Here is a tiny trained network, its code and every weight. The questions are about switching its units off for an input and a class, where a switched-off unit gives its printed mean instead of its output.

import numpy as np


def w(rows, s, z=0):
    codes = np.array(rows[::2]) - 128.0
    scale = np.full(codes.shape[1], s)
    scale[-1] = z or s
    return codes * scale


def f(y):
    return y / 2 * (1 + np.tanh(0.7978845608 * (y + 0.044715 * y**3)))


def log_softmax(a):
    a = a - a.max(-1, keepdims=True)
    return a - np.log(np.exp(a).sum(-1, keepdims=True))


def net(x, mask):
    res = np.array(x, float).reshape(1, 8) / 4 @ E
    y = f(res @ A[0][:, :-1].T + A[0][:, -1])
    res = res + np.where(mask, y, B[0][:, -1]) @ B[0][:, :-1]
    return log_softmax(res[-1] @ U[:, :-1].T + U[:, -1])


A, B = {}, {}
E = w([
[206,172,165,169,92,63,146],'x0',
[253,76,144,42,155,72,23],'x1',
[134,169,170,34,173,165,175],'x2',
[104,120,135,120,121,111,116],'x3',
[102,119,179,105,114,101,98],'x4',
[96,93,40,80,107,62,164],'x5',
[120,114,143,138,114,116,105],'x6',
[120,125,142,131,133,126,120],'x7',
],0.0068)
A[0] = w([
[229,91,103,47,173,124,40,2],'N0',
[215,244,159,188,102,3,170,145],'N1',
[101,43,55,123,130,115,119,225],'N2',
[92,52,170,142,80,97,116,241],'N3',
[117,103,70,206,92,107,74,194],'N4',
[169,182,200,139,194,223,71,213],'N5',
[114,95,98,6,68,86,180,56],'N6',
[89,207,100,172,63,169,173,82],'N7',
[82,190,190,228,91,170,180,162],'N8',
[27,118,128,153,132,161,183,96],'N9',
[136,52,109,221,65,116,96,113],'N10',
],0.0069,0.0016)
B[0] = w([
[165,79,11,150,101,82,95,254],'N0',
[23,89,114,75,254,110,129,227],'N1',
[41,219,130,113,138,159,197,176],'N2',
[174,150,102,102,201,212,244,157],'N3',
[188,231,184,102,163,170,192,177],'N4',
[115,160,68,143,83,44,251,243],'N5',
[118,166,170,139,80,120,240,177],'N6',
[200,56,90,89,78,131,40,192],'N7',
[52,182,75,64,120,86,88,232],'N8',
[118,192,122,194,93,108,2,200],'N9',
[211,168,117,41,105,165,199,174],'N10',
],0.0058,0.0054)
U = w([
[48,115,73,109,253,93,94,248],'0',
[96,92,25,148,39,28,11,54],'1',
[116,142,124,130,68,91,207,143],'2',
[181,196,153,99,102,168,167,158],'3',
[147,137,143,61,191,223,82,175],'4',
[113,94,149,166,125,126,130,109],'5',
[113,101,148,167,109,99,114,58],'6',
[110,72,124,163,133,166,138,4],'7',
],0.0055,0.0017)

Each question gives the input, the list of numbers given to net, and the class t.
The units are the neurons (one row each of A and B). Each row of codes is followed by its name. A weight is (code - 128) times the scale printed after its matrix; where a second scale follows, it is the last column's (A, B and U).
mask holds one flag per neuron, in row order. A switched-off neuron (its flag False) gives its mean, the last column of its row in B, instead of its output. The means were averaged over made-up inputs and are rounded, as every weight is.
A unit's drop is (log p(t) with every unit on - log p(t) with that unit switched off) / (log p(t) with every unit on - log p(t) with every unit switched off).
The circuit of an input: a set's keep is (log p(t) with only the set's units on - log p(t) with every unit switched off) / (log p(t) with every unit on - log p(t) with every unit switched off). Starting from all 11 units, units are removed one at a time, each time the one whose removal leaves the highest keep (on an exact tie, the one counted first), for as long as the keep stays at least 0.8.
units of the circuit, in order: the units of the circuit, biggest drop first
most important unit: the unit with the biggest drop
k most important neurons: the k neurons with the biggest drops, biggest first
drop of u: that unit's drop, to one decimal
input [-3,-1,-6,6,-4,1,7,-2], class 4: units of the circuit, in order	(N5 N4 N10)
input [-6,-4,-3,-2,8,2,8,-3], class 4: units of the circuit, in order	(N5 N3 N0)
input [4,1,-8,6,6,-4,-7,3], class 3: units of the circuit, in order	(N10 N4)
input [7,-5,1,4,4,-6,0,-3], class 0: most important unit	N1
input [-6,-8,7,-5,-8,8,-5,8], class 1: units of the circuit, in order	(N9 N7)
input [-2,6,-8,7,0,1,-5,7], class 3: 2 most important neurons	(N4 N10)
input [8,-3,3,-3,7,-8,-5,1], class 0: units of the circuit, in order	(N1 N8)
input [2,1,-8,-4,3,-4,3,1], class 3: units of the circuit, in order	(N10 N4)
input [-2,8,4,-1,0,-4,-7,8], class 1: units of the circuit, in order	(N0 N5)
input [-5,3,3,-6,-3,-8,-2,-3], class 2: 2 most important neurons	(N5 N1)
input [-6,7,5,-6,-3,-6,-6,2], class 1: 2 most important neurons	(N0 N5)
input [-1,-8,8,5,-6,-1,-4,1], class 1: 3 most important neurons	(N9 N7 N8)
input [0,7,5,-4,-3,3,-5,1], class 1: 3 most important neurons	(N0 N4 N3)
input [-1,5,0,4,7,8,-1,-4], class 2: most important unit	N6
input [-2,-6,0,5,-5,1,-4,4], class 1: 2 most important neurons	(N9 N7)
input [-7,3,8,-6,8,8,-8,-7], class 2: 2 most important neurons	(N6 N1)
input [1,1,-7,1,-6,-3,-3,6], class 3: drop of N4	0.3
input [8,7,-8,5,2,-8,8,-1], class 0: drop of N10	-0.3
input [0,6,-8,3,3,-2,4,-7], class 3: drop of N2	0.0
input [1,1,-5,1,-4,4,-2,-1], class 3: most important unit	N4
